Each row comes from the steps of one walk. Every step used is in the known rows, and no mark comes twice. Write the walk behind each row, first mark first.
Each row is shifted at random along 7 fixed directions that mean nothing.
Known rows:
F > N > K > R > Q > B: [  60  187 -135  -42  143  -20   17 -341   63  299  179 -101   39  -90
 -108  142 -141   67   21   68  217   35   78  -12  -55 -129 -319 -276
   10  -72  110   26 -206  -85  -30  270   14 -249 -134  185  131  -10
  100  -90  -59 -361  -36  135]
V > F > R > Q > B: [  33  164    4  145   55 -106 -155 -184  -66   63  170 -145  126 -152
   -5 -110 -223 -197  213  163  249  -30 -102 -261 -260  140   -9  -37
   12  113  239   15  -99  -69 -120  -47 -131 -203 -157   89   78 -161
   95  164  -21   64  241   78]
R > F > N > K > V > Q > P: [ 287   34 -178  -75   84   13 -150 -140    1  -64   85  -50 -216 -215
  -16  -35  217  -16  140 -101   67   96 -101  152   30 -114   -9  -51
  117  134  -81  -21  283  299   54   27   47 -565 -227   32  -64 -168
   63  140 -214 -257  177   40]
F > R > K > V: [ 107  -92 -179  -47  141  -99 -136 -431   91  207    5  -28   30   36
 -233 -140  124   90  114  147  354   30 -152 -166 -108   11 -360 -238
   70 -107  189   89  -44  -13  181  129  -88 -328 -119 -133    1 -193
   16 -110   50   -8  141  168]
Q > B > C > N > F > R > K: [ 110  272   27  177   54   53   -9 -145   24  205  178 -209   56 -172
  104  -33 -174 -223   50   58   84   82   -3  373  -32  109 -109 -121
    6   31  108 -114   73   50 -130   26   96 -207   -6   64  155  212
  -46   95  -31  -95  107  -19]
C > Q > B > R: [ 119  133  138  261  -25 -131 -109   -3   10  264  252   54   21 -200
  -73   92  -54 -168  223  -69 -150  202  -70  157   47  -64   11   25
  102 -130   43    7 -199   42   51   14  108   -5 -102  -36  -48   11
   89  -88    4   37   55   27]
Q > V > F > R > K > P: [  82   12   44  123  -19  -88 -185 -204  135   96  141 -161  131   14
   45 -135 -144 -170   89  118  192  -18  -82 -468 -260  187  -65 -134
   15   27  209   12  -68  -73 -105   58 -176 -169 -167  -31   78 -100
   59   46   93  161  232   66]
B > Q > P > K > R: [   3  126   -4  -54  106  121  -80 -460   67  239   -9 -235 -181 -288
   10  -58   56  123  123  -44  -42  -62 -170   30  -21   88 -374 -144
  103 -340  172  -70  121  174   58 -135   -1   29   33  -56   31   16
   -2  174 -124   -5  129  100]
B > R > F > N > K > P > Q > V: [ 150   45  181  305   45 -230 -115 -216  257  142   97   35   48  -57
  -30  -75  182    9  265    3  135   16  -66  -85   17   49  -78 -246
  -43  -38   85  235 -219  -78   47  -25  155  -36   20 -268   83 -163
   45  -81   66   -6   42   -8]
F > R > K > Q > B > C: [  -1  160 -118  116  101  -73 -157 -223  -40  244  109  -82   51 -155
  -94  -49  -33  -14  201   24  232   82   40   37  -68  113  -68 -130
  100   44   88   66  -69   11   36   47   28 -231   21  -14  121    1
    0  -57   75 -125   91    1]
Q > R > K > N > F: [ 261    4  -15  124    3 -124  -39    5  190  151  188  102  157  176
   44   13  191  -78   81  110    4  130  139  -36   89  -31  139 -250
   50   68  -48  123  -43   -6   53  148  130 -154 -143 -176   12   21
    0 -185   33  -53    5  -51]
N > K > V > F > R > Q > B > C: [ 185   12   86   89  -51 -139 -198 -100  112   -2  201  -62   58  -64
  -25  -56  256 -190  108  102  129  149  -99  110  -37   35  -63 -203
   -9  -99   13   58  -18    5   -6  -89   19 -240 -219 -150   54  -10
  -71   55   71  119  154  -56]
P > Q > B > R > K > V: [ 141  131  -13  170  -39 -120 -256   30  -59  132  289   27 -154 -119
   81   34    8  -30  295  -77  -69  152  -45  130  -47   45  154   55
  129  -10 -143   22   95  190   42 -101   82  -98  -78  -27  -74 -144
   23   12 -125   45  116  -41]
N > K > F > R: [  82   62 -210 -153  -36   71  -66 -175  -64   31  142 -140  -37  -92
   -2    2  114 -127   -1  108   32   85   83  -28  -75   -2 -103 -110
  104  -80   88 -133   42   71  -71   61 -206 -358 -252  136  -49  -75
  -10  134  -70 -177  152   45]
R > Q > B > C > N > F: [  41   53  -50  215   33   -7  -54 -317   22  169   93 -113   19  -82
  -27  -85 -146   38  107   62   80  121   57  -49   19   14  -53   11
  199 -163  -19   22  -45  -37  123   63  -93 -106 -101   29  -32   98
   16  -60   71 -218  141  136]
P > Q > R > K > V: [  30  100 -272  104    6  -21  -45 -174  -23  224  225  -41  -52  201
  157   13  -93  193   83  127 -144   73  302 -155  -48   23  160 -134
  201  -55 -190   -3   -3   67   35  261 -150   -9 -108   36  -71 -113
   23  -96 -115 -211   83   56]
R > Q > P > V > F > N: [  51  191 -185  196  143   24 -104 -173  -31   96  208  -45 -229 -118
   26  182 -188  225  174  -88  -78  -43  213 -145  -12 -101  106  189
  256  -25 -288   63   72  181   27   81   58 -245  -61  164  -49 -123
  170 -111 -221 -366    6  193]
V > F > R > N > K > P > Q: [ 106  178  -49   49  117  -67  -22 -273   50   55   49 -190   99  -26
   52 -148   20  -90   81  251  320 -116  -74 -132 -144   85 -181 -267
  -78   22  206   22   -8  -47 -125   69  -97 -249 -131   21  123 -161
   15  201  -96    7  211   85]
N > F > R > Q > P > V: [  -1  -10   11  291   51 -169  -78 -251   55   60  114   66   11   71
  -64   43  -78   82  156  135   45 -105   84 -272 -113 -133 -112  -18
   52  -12  -80  219 -212 -124   27   19    0 -168 -191  -88  -23 -257
  124 -200  -56 -126   22  208]
P > V > Q > R > F > N > K: [ -24  234   19  203  117  -66  -63 -289   41  261  232  -84   15  -15
   68  205 -302   36  119  142  103 -125   -3 -265 -307 -152 -286 -206
  -33  -30 -183   94 -109   -2 -147   52   -7  -57 -171  208   39 -243
  183  -31 -206    1   49  220]
V > Q > B > R > F > N: [ 178  -55  150  226   70 -151   41 -314  217  240  180   14  264  195
   20 -201  319   87   86  -55  -56   78  -44   38   17   19  -52 -495
  -53  -59  185   88  -96    0  114  201  -35  153 -143 -366   96 -233
  -59  -97   -6    7  141    3]
R > V > Q > B > C > N > K: [  59  132   -6  370  222   71   -1 -366  128  287  221 -175   46  103
    6   35  -69  286   54    0  -37   -5  223   57  -44    6  -54 -127
  165 -264 -240   36   67  126   73  132   34    4   29   -9   56  -74
   21 -188   42 -321   24   94]
B > Q > V > K > N > F: [  58   74  180  239   26    1 -186 -215   76  165  167 -309   -3 -185
  205 -206  179  183   94 -120 -116    6   65   41   27  390  180 -217
  102 -366   73  -13   94  211  -21 -101    8   97  216 -307  150    6
 -196   84  241   15  216 -214]
R > F > N > K: [ 228 -123  -85   57   27 -166  -84 -301  129  -27   70  -47  -46  -13
   51 -336  206  117   64  241  268   91  -29  -46    6  117  167 -236
   37  111  108  104   68  105   82  134  -34 -404  -82 -283   17 -231
  -98   43   74 -166  259  -83]
V > F > R > Q: [ 201  146   56   57  108 -222   -4 -230   60   53   59  -65  181  -23
  -11 -166  252 -211  114  189  383  -54 -197  -12 -119   40 -190 -454
 -202  -32  277  110  -36  -68  -56   76   40 -194 -148 -264  169 -197
  -16  154 -128  295  199   64]
C > N > K > Q > P: [-101   71 -163   92   56  145  127 -389  170  293  146 -193   63   26
  -44   69 -262  252 -142  243 -164   79  384 -276   52  -54 -100  -19
  294 -260  -39  -93 -294  -53   31  399 -251  -53 -125  302  -58  182
   63 -206  132 -506   12  168]
Q > B > C > N: [  28  232  -13  228   46  123   65 -257  103  318  256 -283   83 -106
  134  -61 -276  -31  -52   98  -79   58  161  221  -21  204  -55 -118
   90 -101  166 -163   17   52 -116  180  -33   -3   66   35  156  242
  -65   -8   58 -195   87   15]
Q > V > F > R > K: [ 196  159  -18  218   74  -80  -50  -34  110  114  314  -70   66  106
  122   57   37  -34   68  -88   -9   -4  189  -14 -117   95  167 -231
   12   -8  -44   29   52  145 -119  153   97 -136  -42 -142  131 -136
   18  -90  -54   29   47  -29]
P > V > Q > B > C > N: [  -4  -57   55  159  -42  -17 -244 -265   11  150  214 -204 -104  -31
  154 -231 -111  100  104  193  -43   54 -118 -292 -208  250  102   27
  203  -33  -37  -65  122  215  -13  -43 -268  -78  -95  -12 -129 -266
  -75   89   24   39  367   29]
K > N > F > R > V: [ 132  105 -121   -3   34   19 -124 -132    5   80   92 -219   91  -51
   80 -140  174  -56    7  117  196   -1   65 -149   13  175  -19 -166
   47  -39  102  -19  103   15  -62  172 -107 -388  -77  -28   90   14
  -77   63   65 -158  175   -1]
C > Q > R > K > V > F > N: [  75  197  -25   60   26  -54 -156 -118  -68  233   68 -251   99 -187
  135 -184 -170 -129  110  166  135   92  -34  -68  -51  232   58 -146
   62  -13  135  -83  -91  -31  -75  174  -97 -233   -1   54   96  122
  -18  167  155  -37  279  -97]
C > N > K > P > Q > R > F: [  49   48  -67   12   18   81  -53 -240   99  133   34 -177  -77 -125
   -8  -19 -142   76   15  250  -11   58   81 -182   30  -13 -106   72
  211 -125  -63  -69  -92   34   13  137 -130 -269 -129  213 -119   79
   61   -6   39 -313  138  100]
C > Q > V > F: [ 144  229   36  116  104  -17   60 -260   69  289   95 -248   87 -121
  100  -25   11  -27  -29   25   50  -46  -17  125  -29   51 -244 -354
  -59 -367  112  -74   -2   68  -64  248   31  -48   -4 -131  154   87
  -13   54   -4  123  125   72]
C > Q > P > V: [  94  153   46  198   25  -70  -43 -136   56  206  148 -141  -85 -105
  191  -73   39  111   19  104 -144  -17   78  114   78  113   98 -102
   48 -168  -61  -14   14  138  -34  194   98  -86   70 -234   73   22
  -55  -30  -50    2  125  -29]
B > C > N > F > R > K > V > Q: [  11  173   10  221  112   12   80 -315  140  222   60 -177   50  -20
  -72  -20   38  -28   14  183    6   70  138  173   50  -20 -241 -255
   94 -204   23    3 -134   -3  -15  148  -42  -61  -48   47   49   97
  -34  -10   22 -182   73  115]
K > R > V > Q > P: [ 155   25   50   19  -11  -76 -207 -128   84  130   96 -177  180   37
   65 -266  234 -150   78   33  129  101 -102 -282  -78  260   37 -243
    7    7  183   11   57  -62   23  134 -124 -134 -124 -216   39  -46
  -27  118   33  144  278  -61]
P > V > K > R > Q > B: [  57   58   48  168  -25 -153 -199 -132   74  116  273   10   60   31
   -2   59 -122 -149  143  166  190   45 -129 -338 -267  -29 -134  -83
   23   -2  -58  103 -111  -30  -54  -16 -105 -143 -276   77  -69 -207
  109   18  -99  272  167  167]
N > K > Q > B: [  32  -45   72   83  -50  -48 -204 -236   93  183  180 -153   41 -237
  -14  -99   37  107   73  136   34  100    7  -32  -33  137  -17  -67
  121 -212   75   23  -44   55   62  -64  -41  -86  -67 -114   52   74
  -83  -77  272  -77  128  -93]
V > K > P > Q > B > R: [  72  -11   97  212   18  -67  -73 -209  191  125  145 -141  134   54
   90 -207  218  127   50  171  -69  -40   83  -13   18  197   12 -244
   21 -147  176   29  -57   28  -23  101 -116   78  -32 -279  111  -99
 -103   21   73   26  164  -44]
B > C > Q > P: [  -3  131  -19  122  -16   22  104 -391  105  270   27 -204  -22 -106
   26 -113  -15 -146  -34  299 -105  115   12  119   56   26 -212 -239
   96 -229  238 -108  -93  -29  -26  154 -153   91 -104  -37   29  193
  -50  128  -76  -51  160  122]
N > K > R > Q > V > F: [ 102  175 -100   25   90   97  -66 -170   28  142  213 -170  -15 -114
  -40  195    2   70   68  -69  -54   41  212   76  -31  -64  -90  -55
  156 -243 -115  -41    7  102  -25   19   28 -153 -118  157   -7   59
   82  -21  -41 -274  -24   52]
N > F > R > V > K: [  85   18   49  177   34 -123 -250 -101 -104  -44  103 -116  -44 -140
   27 -149  -23 -106  196  207  160  -36  -91  -91 -194  117   79   40
   45   64   54   64   55   53  -78 -173  -39 -341 -123  -60   -7 -279
   12  110   13  -25  240  -24]

Which walk is each row?
[  46  165  -36  167   71   18   77 -176   26  107   92 -249  128  134
  226 -197  -24   52 -101  198  -38   -4  266  -63   25  170  170 -199
   57    4  -11  -79  -67  -33 -121  373 -126 -208  -17  -14   93   -4
  -76   22    4 -293  199  -44] : C > N > F > R > V > Q > P
[  54  141  329  228  -14 -150 -256 -123  141  212  113 -104 -125 -480
 -202  115 -169 -235  282  234  165  160 -222   33  -58   21 -178   97
  119 -217   16  122 -221   15    9 -325  201  -67  -19  100  -45  175
   78    2  164  103   79   26] : B > C > N > K > R > Q > V
[ 141  103  -50 -133   37 -125 -264 -102   -3   73  132  -21 -155 -178
  -59   22   70  -74  274   84  334   49 -192 -146 -176   22 -131  -89
   66   -7  -41   95   52  162   19  -91   35 -315 -182   56  -53 -217
   70  124 -100  129  163   57] : P > K > R > Q > V > F > N
[  96  185  -96   63  172  102   85 -269   49  196   51 -242  129   24
   39  -53  -23   73  -77   32   72  -29  127  125   23    5 -252 -233
   42 -144    1  -99  -11   24  -31  328  -55 -313  -60  102   87   68
  -14  -18    2 -267  109  102] : C > N > F > R > K > V > Q > B
[ 104  -80  117  140    1 -289 -169 -293   92  177   58   99   79  -39
 -187 -119  121  -94  234  189  335  144 -236 -126  -37   -4 -145 -200
   18  -30  121  222 -272 -160  180  -23   51 -163 -154 -246    8 -117
   -4 -149   96   77  143   71] : F > R > Q > B > C > N > K
[  29   -7   72  250   93 -120 -144 -281   79   77   35  -73   87  -60
  -66  -74   -2   16  154  149  158 -138  -53 -216 -140    6 -210  -92
    2  -42   69  175 -108 -101   13  -46  -12 -219 -145 -123   72 -168
   72  -76   74  -45  103  126] : N > F > R > V > K > Q > P
[ 156  -91   44  284  -11 -186 -208    3   14  -51  189   44   63   85
   45 -172  300    0  171   -7   -5   53   78  -21   -2  115  273  -80
   73  105  -69  164   25   69   49   -4   15 -293 -136 -333   12 -276
  -73 -110   98  -71  164  -96] : N > F > R > V > K > Q > B
[ 133  196 -237  -74   97   -1  -61 -241 -117  120   48 -150   58   79
   85 -103  157 -216   38   60  295   11 -111    5 -139   32 -241 -353
  -66   54   99  -77  166  -17  -78  218 -141 -358 -206   -9  115 -146
   -3  200 -296   19  222  112] : F > R > V > K > P > Q > B
[  29  225  144  351  135  -43   92 -324  221  314  190 -119  195   60
   31  119   28   92   30 -173  -29  -32  173   -3   -9  -23 -251 -447
  -45 -421    5  121 -217  -79  -16  114  104  247   40 -126  194   52
   30 -116   49   30  -53   82] : B > Q > V > K > R > N > F
[  97   63 -201    1  103   63 -236 -152 -108   82   74 -135 -167  -91
    5 -137  199   76  190  -96   33   60   12  139    3  164   67   12
  213  117  -41  -64  270  287   36  -19  -44 -401    6  -54  -16 -187
  -66   72 -108 -251  206  -30] : F > R > K > P > V > Q > B > C
[ 219   73 -233   91   -8   23    6   -2   74  -28  232  -16  -96  222
  151   16  140   59  -36   49  -76  184  339  -43  129  -80  332  -46
  224   24 -275  -29  137  158   -6  229  -95 -274 -212  131 -110  -93
   -9  -29 -144 -387  101   -6] : R > N > K > P > Q > V > F
[ 164  -16  129  317   71 -136 -159  -97  205   92  257   70  -60   47
  -55   96  182  108  187    5   -1   -2  -16    8  -25  -46  -61  -52
  110 -116 -258  206  -22  187   82  -70  136 -170 -114 -164  -99 -229
   24 -170  -22   84   42  117] : P > V > K > R > Q > B > C > N > F
[  80  228   22  187  124 -120 -185 -182  -33  207  126 -171  111 -146
   33 -109   83 -140  179   54  338   -9  -97   91 -138  223  -88 -292
  -71   11  106   83   34   -7  -66   13   90 -224   51 -177  243  -50
  -50   64   29   90  163  -53] : F > R > V > K > Q > B > C
[ 104   56   90  227  104 -219 -144 -308  189  244  151   -9  -11    1
  -34   48  -15  205  230  138  238 -130  -79 -228 -156    1 -211 -232
  -16 -226  -73  243 -108   37   81    5  125  -12  -34 -180   63 -204
   58 -174   36  163   33  135] : P > Q > V > F > R > K > N
[ 166   17  144  155  -40 -160 -190 -157   14  171   94 -129   96 -135
   85 -330   62 -198  181   98  147  178 -277  -31  -12  250   75 -143
   31  -15  255  -30  -75  -17   42   50  -94 -168  -66 -188   27  -47
  -81  161  155  113  352 -103] : C > Q > B > R > V > F > N
[ 135   21  -12  147   88 -150 -147 -119   97  126  103  113  -17   65
 -150   -5  260  -18  206  -18  129  106  -37   41   41  -66  -78 -134
   80   99  -94  152  -58   78  104   60  110 -303 -109 -149  -12 -199
   16 -153  -82  -55   67   68] : F > R > K > P > V > Q > B > C > N
